Below is a small trained network, with its code and all its weights. Each question gives an input and a class and asks what happens when units are switched off, that is, made to give their printed mean instead of their output.

import numpy as np


def w(rows, s, z=0):
    codes = np.array(rows[::2]) - 128.0
    scale = np.full(codes.shape[1], s)
    scale[-1] = z or s
    return codes * scale


def norm(h):
    return h / np.sqrt((h * h).mean(-1, keepdims=True) + 1e-5)


def f(y):
    return np.maximum(y, 0)


def log_softmax(a):
    a = a - a.max(-1, keepdims=True)
    return a - np.log(np.exp(a).sum(-1, keepdims=True))


def net(x, mask):
    res = np.array(x, float).reshape(1, 4) / 4 @ E
    u = 0
    for l in range(3):
        y = f(norm(res) @ A[l][:, :-1].T + A[l][:, -1])
        res = res + np.where(mask[u : u + 9], y, B[l][:, -1]) @ B[l][:, :-1]
        u += 9
    return log_softmax(norm(res)[-1] @ U[:, :-1].T + U[:, -1])


A, B = {}, {}
E = w([
[144,113,145,191,226,114,78,114,92,100,101,174],'x0',
[65,167,159,52,175,72,48,60,116,207,159,115],'x1',
[206,163,161,129,159,177,2,202,161,126,139,124],'x2',
[99,136,102,174,130,184,90,94,204,73,175,81],'x3',
],0.0092)
A[0] = w([
[74,120,123,91,102,81,224,139,107,211,155,128,56],'L0N1',
[187,105,105,192,74,55,213,131,110,145,223,82,224],'L0N2',
[145,141,186,159,58,129,119,106,157,80,224,114,40],'L0N3',
[109,157,198,1,129,120,231,77,100,101,120,124,156],'L0N4',
[158,116,116,175,167,23,173,144,90,177,30,98,74],'L0N5',
[102,127,158,59,71,38,29,202,14,133,106,62,83],'L0N6',
[150,187,142,120,184,97,64,109,44,101,101,249,3],'L0N7',
[164,146,134,140,126,196,115,153,61,134,115,152,210],'L0N8',
[74,132,86,42,66,116,122,111,118,54,122,6,90],'L0N9',
],0.0061,0.0012)
B[0] = w([
[152,180,121,152,147,190,79,108,122,165,114,188,253],'L0N1',
[119,120,52,77,147,181,138,127,143,177,179,231,227],'L0N2',
[111,126,64,149,159,208,107,146,126,105,134,124,181],'L0N3',
[178,156,176,80,110,112,97,95,148,168,155,172,245],'L0N4',
[154,152,129,116,84,138,83,122,104,97,170,2,218],'L0N5',
[57,119,156,97,151,137,108,170,157,109,107,175,221],'L0N6',
[100,100,179,191,204,76,178,45,42,125,106,85,241],'L0N7',
[114,96,78,72,109,99,146,92,108,110,151,56,198],'L0N8',
[175,126,112,67,154,108,122,61,101,175,98,64,223],'L0N9',
],0.0081,0.0054)
A[1] = w([
[97,169,180,98,131,50,60,108,180,177,98,135,140],'L1N1',
[86,27,112,52,152,92,50,58,164,91,251,171,102],'L1N2',
[90,37,141,50,167,42,79,82,207,107,181,102,80],'L1N3',
[186,107,77,114,96,180,139,158,189,38,229,86,183],'L1N4',
[108,88,240,33,99,175,116,242,130,27,130,106,249],'L1N5',
[81,135,215,253,118,71,117,127,70,163,80,77,183],'L1N6',
[144,156,109,121,2,152,208,94,156,135,231,247,111],'L1N7',
[189,166,114,86,217,142,175,182,180,104,146,112,149],'L1N8',
[132,224,38,195,147,212,51,161,137,122,206,61,73],'L1N9',
],0.0055,0.0018)
B[1] = w([
[143,89,158,109,164,113,162,221,160,70,117,199,227],'L1N1',
[105,139,152,157,87,142,183,116,139,100,163,147,224],'L1N2',
[121,184,117,103,98,161,254,164,31,99,110,122,195],'L1N3',
[121,83,150,192,100,107,173,174,217,160,66,129,251],'L1N4',
[75,157,160,131,187,110,135,115,108,183,166,158,196],'L1N5',
[159,85,87,117,184,133,73,115,132,98,166,69,230],'L1N6',
[136,113,43,136,102,166,72,131,72,172,98,162,253],'L1N7',
[142,81,94,195,156,115,27,96,69,115,91,118,179],'L1N8',
[119,83,198,112,178,154,136,111,157,153,119,89,242],'L1N9',
],0.0085,0.0053)
A[2] = w([
[248,75,58,218,111,143,132,124,101,159,133,166,170],'L2N1',
[137,99,99,67,106,148,113,180,185,147,140,66,39],'L2N2',
[167,204,36,98,46,104,114,34,84,127,123,194,156],'L2N3',
[206,178,115,118,249,38,113,114,107,69,95,92,89],'L2N4',
[159,57,51,213,129,143,119,141,59,164,123,118,2],'L2N5',
[124,200,236,89,160,127,210,100,157,165,184,153,183],'L2N6',
[126,105,56,193,110,145,125,121,204,124,109,137,4],'L2N7',
[104,108,85,139,153,169,132,207,176,84,104,145,136],'L2N8',
[220,94,156,189,232,77,88,80,116,169,189,3,239],'L2N9',
],0.0061,0.00088)
B[2] = w([
[66,147,101,60,90,112,159,98,40,139,124,161,210],'L2N1',
[178,94,131,254,100,120,62,105,96,88,160,150,157],'L2N2',
[212,104,72,154,144,205,71,38,179,158,159,144,207],'L2N3',
[177,136,181,93,147,177,77,74,72,111,180,187,212],'L2N4',
[137,208,223,106,78,74,191,143,137,138,115,119,198],'L2N5',
[121,165,82,158,117,107,94,212,159,77,62,81,192],'L2N6',
[101,110,167,128,114,55,128,166,121,171,140,171,177],'L2N7',
[56,171,125,149,73,38,171,154,144,165,56,183,170],'L2N8',
[185,67,123,134,113,109,123,103,102,108,223,87,255],'L2N9',
],0.0084,0.0087)
U = w([
[220,88,185,111,188,107,88,53,19,87,210,96,161],'0',
[113,124,57,130,157,85,143,101,130,77,152,110,2],'1',
[185,129,57,73,93,211,109,41,118,216,147,180,224],'2',
[99,168,80,91,129,181,136,118,133,100,119,12,22],'3',
[141,38,175,217,136,117,89,131,227,157,156,62,121],'4',
[71,97,116,161,53,52,186,188,107,184,55,184,109],'5',
[61,200,179,63,179,90,60,220,135,146,94,168,181],'6',
],0.011,0.0021)

Each question gives the input, the list of numbers given to net, and the class t.
The units are the neurons (one row each of A and B). Each row of codes is followed by its name. A weight is (code - 128) times the scale printed after its matrix; where a second scale follows, it is the last column's (A, B and U).
mask holds one flag per neuron, layer by layer. A switched-off neuron (its flag False) gives its mean, the last column of its row in B, instead of its output. The means were averaged over made-up inputs and are rounded, as every weight is.
A unit's drop is (log p(t) with every unit on - log p(t) with that unit switched off) / (log p(t) with every unit on - log p(t) with every unit switched off).
The circuit of an input: a set's keep is (log p(t) with only the set's units on - log p(t) with every unit switched off) / (log p(t) with every unit on - log p(t) with every unit switched off). Starting from the 12 units with the biggest drops (on a tie, the unit counted first), units are removed one at a time, each time the one whose removal leaves the highest keep (on an exact tie, the one counted first), for as long as the keep stays at least 0.8.
circuit, biggest first: the units of the circuit, biggest drop first
unit that matters most: the unit with the biggest drop
k most important neurons: the k neurons with the biggest drops, biggest first
top k neurons in layer l: the k neurons of layer l with the biggest drops, biggest first
drop when u is switched off: that unit's drop, to one decimal
input [0,4,1,-5], class 6: circuit, biggest first -> L0N6
input [6,-4,4,5], class 4: circuit, biggest first -> L1N4; L2N8
input [6,4,-7,6], class 1: circuit, biggest first -> L1N2; L0N7; L2N4
input [-4,8,7,7], class 6: circuit, biggest first -> L1N1; L2N3
input [3,1,7,6], class 4: 2 most important neurons -> L1N4; L0N9
input [1,-5,3,5], class 4: 2 most important neurons -> L1N9; L1N7
input [-7,7,1,2], class 6: 2 most important neurons -> L1N1; L2N6
input [5,0,2,6], class 4: top 2 neurons in layer 1 -> L1N9; L1N4
input [2,-5,4,1], class 5: top 2 neurons in layer 2 -> L2N8; L2N3
input [1,-6,-3,-5], class 2: top 2 neurons in layer 2 -> L2N3; L2N6
input [1,6,2,-3], class 6: top 2 neurons in layer 1 -> L1N1; L1N3
input [-7,3,2,-5], class 6: 2 most important neurons -> L0N6; L1N1
input [4,-7,4,5], class 4: top 4 neurons in layer 1 -> L1N9; L1N7; L1N3; L1N1
input [-1,5,6,0], class 6: most important neuron -> L0N6
input [-3,-7,8,3], class 4: top 2 neurons in layer 1 -> L1N9; L1N7
input [0,7,2,8], class 3: top 2 neurons in layer 1 -> L1N3; L1N2
input [5,-8,0,-3], class 5: drop when L1N4 is switched off -> 0.1
input [-1,-5,2,3], class 5: drop when L0N3 is switched off -> 0.0
input [3,-7,-5,-2], class 5: drop when L2N8 is switched off -> 0.1
input [6,-4,-3,3], class 5: unit that matters most -> L0N7
